Below are the code and all the weights of a small trained network. Each question names an input and a target symbol and asks about switching units off, where a switched-off unit gives its printed mean instead of its output.

import numpy as np


def w(rows, s, z=0):
    codes = np.array(rows[::2]) - 128.0
    scale = np.full(codes.shape[1], s)
    scale[-1] = z or s
    return codes * scale


def norm(h):
    return h / np.sqrt((h * h).mean(-1, keepdims=True) + 1e-5)


def f(y):
    return np.maximum(y, 0)


def softmax(a):
    e = np.exp(a - a.max(-1, keepdims=True))
    return e / e.sum(-1, keepdims=True)


def log_softmax(a):
    a = a - a.max(-1, keepdims=True)
    return a - np.log(np.exp(a).sum(-1, keepdims=True))


def net(x, mask):
    ids = ['ΔΠαζθλμξτ'.index(c) for c in x.split()]
    T = len(ids)
    res = E[ids] + P[:T]
    u = 0
    for l in range(3):
        r = norm(res)
        for j in range(2):
            rows = slice(2 * j, 2 * j + 2)
            q, k, v = (r @ M[l][rows].T for M in (Q, K, V))
            z = softmax(np.where(np.tri(T) > 0, q @ k.T / 2**0.5, -1e9)) @ v
            o = O[l][rows]
            res = res + np.where(mask[u + j], z, o[:, -1]) @ o[:, :-1]
        u += 2
        y = f(norm(res) @ A[l][:, :-1].T + A[l][:, -1])
        res = res + np.where(mask[u : u + 4], y, B[l][:, -1]) @ B[l][:, :-1]
        u += 4
    return log_softmax(norm(res)[-1] @ U[:, :-1].T + U[:, -1])


Q, K, V, O, A, B = {}, {}, {}, {}, {}, {}
E = w([
[65,176,122],'Δ',
[43,138,110],'Π',
[163,190,153],'α',
[6,133,113],'ζ',
[178,186,170],'θ',
[163,172,164],'λ',
[80,78,133],'μ',
[101,148,159],'ξ',
[140,46,116],'τ',
],0.016)
P = w([
[99,51,130],'0',
[55,150,89],'1',
[205,86,214],'2',
[127,141,60],'3',
[142,63,225],'4',
[22,202,19],'5',
[145,66,244],'6',
[113,196,19],'7',
[136,65,236],'8',
[114,225,2],'9',
[141,69,236],'10',
],0.0081)
Q[0] = w([
[168,73,236],'L0H0',
[60,203,195],'L0H0',
[105,186,60],'L0H1',
[115,100,254],'L0H1',
],0.01)
K[0] = w([
[59,251,56],'L0H0',
[160,191,60],'L0H0',
[142,34,238],'L0H1',
[137,115,51],'L0H1',
],0.012)
V[0] = w([
[254,138,13],'L0H0',
[204,132,120],'L0H0',
[191,95,99],'L0H1',
[173,93,88],'L0H1',
],0.0083)
O[0] = w([
[124,127,63,4],'L0H0',
[138,140,191,87],'L0H0',
[145,145,192,50],'L0H1',
[255,91,109,56],'L0H1',
],0.0073,0.0042)
A[0] = w([
[254,159,56,248],'L0N0',
[58,77,123,235],'L0N1',
[153,65,148,186],'L0N2',
[45,62,49,242],'L0N3',
],0.008,0.0012)
B[0] = w([
[2,82,126,159],'L0N0',
[176,202,173,243],'L0N1',
[249,53,150,160],'L0N2',
[233,235,167,254],'L0N3',
],0.0051,0.0046)
Q[1] = w([
[71,213,210],'L1H0',
[120,85,254],'L1H0',
[37,246,91],'L1H1',
[173,211,141],'L1H1',
],0.0087)
K[1] = w([
[109,202,248],'L1H0',
[110,190,129],'L1H0',
[154,171,255],'L1H1',
[75,106,149],'L1H1',
],0.0081)
V[1] = w([
[122,44,17],'L1H0',
[187,40,3],'L1H0',
[223,146,174],'L1H1',
[177,177,146],'L1H1',
],0.0057)
O[1] = w([
[123,3,141,22],'L1H0',
[82,196,211,2],'L1H0',
[86,239,138,154],'L1H1',
[58,112,159,155],'L1H1',
],0.0026,0.009)
A[1] = w([
[133,161,232,1],'L1N0',
[119,2,143,194],'L1N1',
[243,146,153,150],'L1N2',
[101,175,133,140],'L1N3',
],0.008,0.00079)
B[1] = w([
[73,151,117,253],'L1N0',
[255,174,207,156],'L1N1',
[47,237,96,214],'L1N2',
[200,147,69,226],'L1N3',
],0.007,0.0047)
Q[2] = w([
[195,202,136],'L2H0',
[21,153,138],'L2H0',
[64,159,220],'L2H1',
[109,254,160],'L2H1',
],0.0087)
K[2] = w([
[86,73,166],'L2H0',
[213,140,205],'L2H0',
[193,101,173],'L2H1',
[1,110,249],'L2H1',
],0.0075)
V[2] = w([
[129,54,199],'L2H0',
[51,96,56],'L2H0',
[194,130,6],'L2H1',
[174,156,77],'L2H1',
],0.013)
O[2] = w([
[226,55,156,20],'L2H0',
[84,30,2,70],'L2H0',
[254,210,30,1],'L2H1',
[249,214,88,112],'L2H1',
],0.0091,0.0089)
A[2] = w([
[158,178,44,220],'L2N0',
[34,55,7,217],'L2N1',
[146,82,241,253],'L2N2',
[168,43,96,81],'L2N3',
],0.012,0.0025)
B[2] = w([
[225,2,88,167],'L2N0',
[182,81,113,182],'L2N1',
[209,138,93,255],'L2N2',
[137,184,170,128],'L2N3',
],0.011,0.006)
U = w([
[134,120,50,94],'Δ',
[156,124,64,111],'Π',
[141,193,64,139],'α',
[80,60,89,170],'ζ',
[129,180,130,35],'θ',
[104,142,155,26],'λ',
[171,128,243,161],'μ',
[93,12,231,116],'ξ',
[248,142,203,255],'τ',
],0.015,0.0041)

Each question gives the input, a string of symbols that net reads in full, and the target symbol t.
The units are the heads (2 rows each of Q, K, V and O) and the neurons (one row each of A and B). Each row of codes is followed by its name. A weight is (code - 128) times the scale printed after its matrix; where a second scale follows, it is the last column's (O, A, B and U).
mask holds one flag per unit, layer by layer, with each layer's heads first. A switched-off unit (its flag False) gives its mean, the last column of its rows in O or B, instead of its output. The means were averaged over made-up inputs and are rounded, as every weight is.
A unit's drop is (log p(t) with every unit on - log p(t) with that unit switched off) / (log p(t) with every unit on - log p(t) with every unit switched off).
The circuit of an input: a set's keep is (log p(t) with only the set's units on - log p(t) with every unit switched off) / (log p(t) with every unit on - log p(t) with every unit switched off). Starting from the 12 units with the biggest drops (on a tie, the unit counted first), units are removed one at a time, each time the one whose removal leaves the highest keep (on an exact tie, the one counted first), for as long as the keep stays at least 0.8.
circuit, biggest first: the units of the circuit, biggest drop first
most important unit: the unit with the biggest drop
k most important neurons of layer l: the k neurons of layer l with the biggest drops, biggest first
which heads matter: for each layer, one digit per head in row order, 1 if its drop is at least 0.15 and else 0, layers parted by /
input τ α α α μ α ζ, target μ: circuit, biggest first	L2H0; L1N1
input τ μ Π, target τ: most important unit	L2H0
input α α α α Δ, target α: circuit, biggest first	L2H1; L0H0
input τ μ μ μ ξ θ ξ θ, target ξ: which heads matter	00 / 00 / 01
input α Π λ ζ τ ξ τ α, target τ: which heads matter	00 / 00 / 11
input μ Π ξ, target ξ: circuit, biggest first	L0N3; L2H1
input μ ξ μ θ ζ ξ, target μ: which heads matter	10 / 00 / 10
input α ξ ξ, target ξ: circuit, biggest first	L0N3; L2H1; L0H1
input τ θ Π α, target τ: which heads matter	01 / 10 / 11
input ξ ζ ζ ζ, target ξ: circuit, biggest first	L0H0; L2H1
input ξ α Π ξ ξ μ ζ ζ, target ξ: circuit, biggest first	L2H1; L0H0
input Π α Π, target α: which heads matter	00 / 00 / 11
input Δ θ ζ μ ζ α α α, target ζ: which heads matter	00 / 00 / 10
input ξ μ Δ, target ξ: circuit, biggest first	L0H0; L2H1
input ζ τ ζ λ, target ζ: circuit, biggest first	L2H0
input ζ α μ Δ ξ μ Δ μ, target ξ: circuit, biggest first	L1N2; L2H0
input τ ζ α ξ, target τ: which heads matter	01 / 00 / 11
input τ ζ α α τ μ τ ξ ξ, target τ: circuit, biggest first	L2H0; L2N2
input α α α, target α: which heads matter	00 / 00 / 01
input λ Π μ λ μ Π λ ξ, target μ: circuit, biggest first	L2H0
input ξ α λ, target ξ: which heads matter	10 / 00 / 01
input ζ Π Δ α ξ λ α, target ξ: circuit, biggest first	L2H1; L0N3
input Π Δ α, target α: circuit, biggest first	L2H1; L2H0
input μ μ ξ τ, target μ: 3 most important neurons of layer 0	L0N3; L0N2; L0N1
input μ μ α ξ α θ μ μ μ θ, target μ: 2 most important neurons of layer 1	L1N1; L1N3
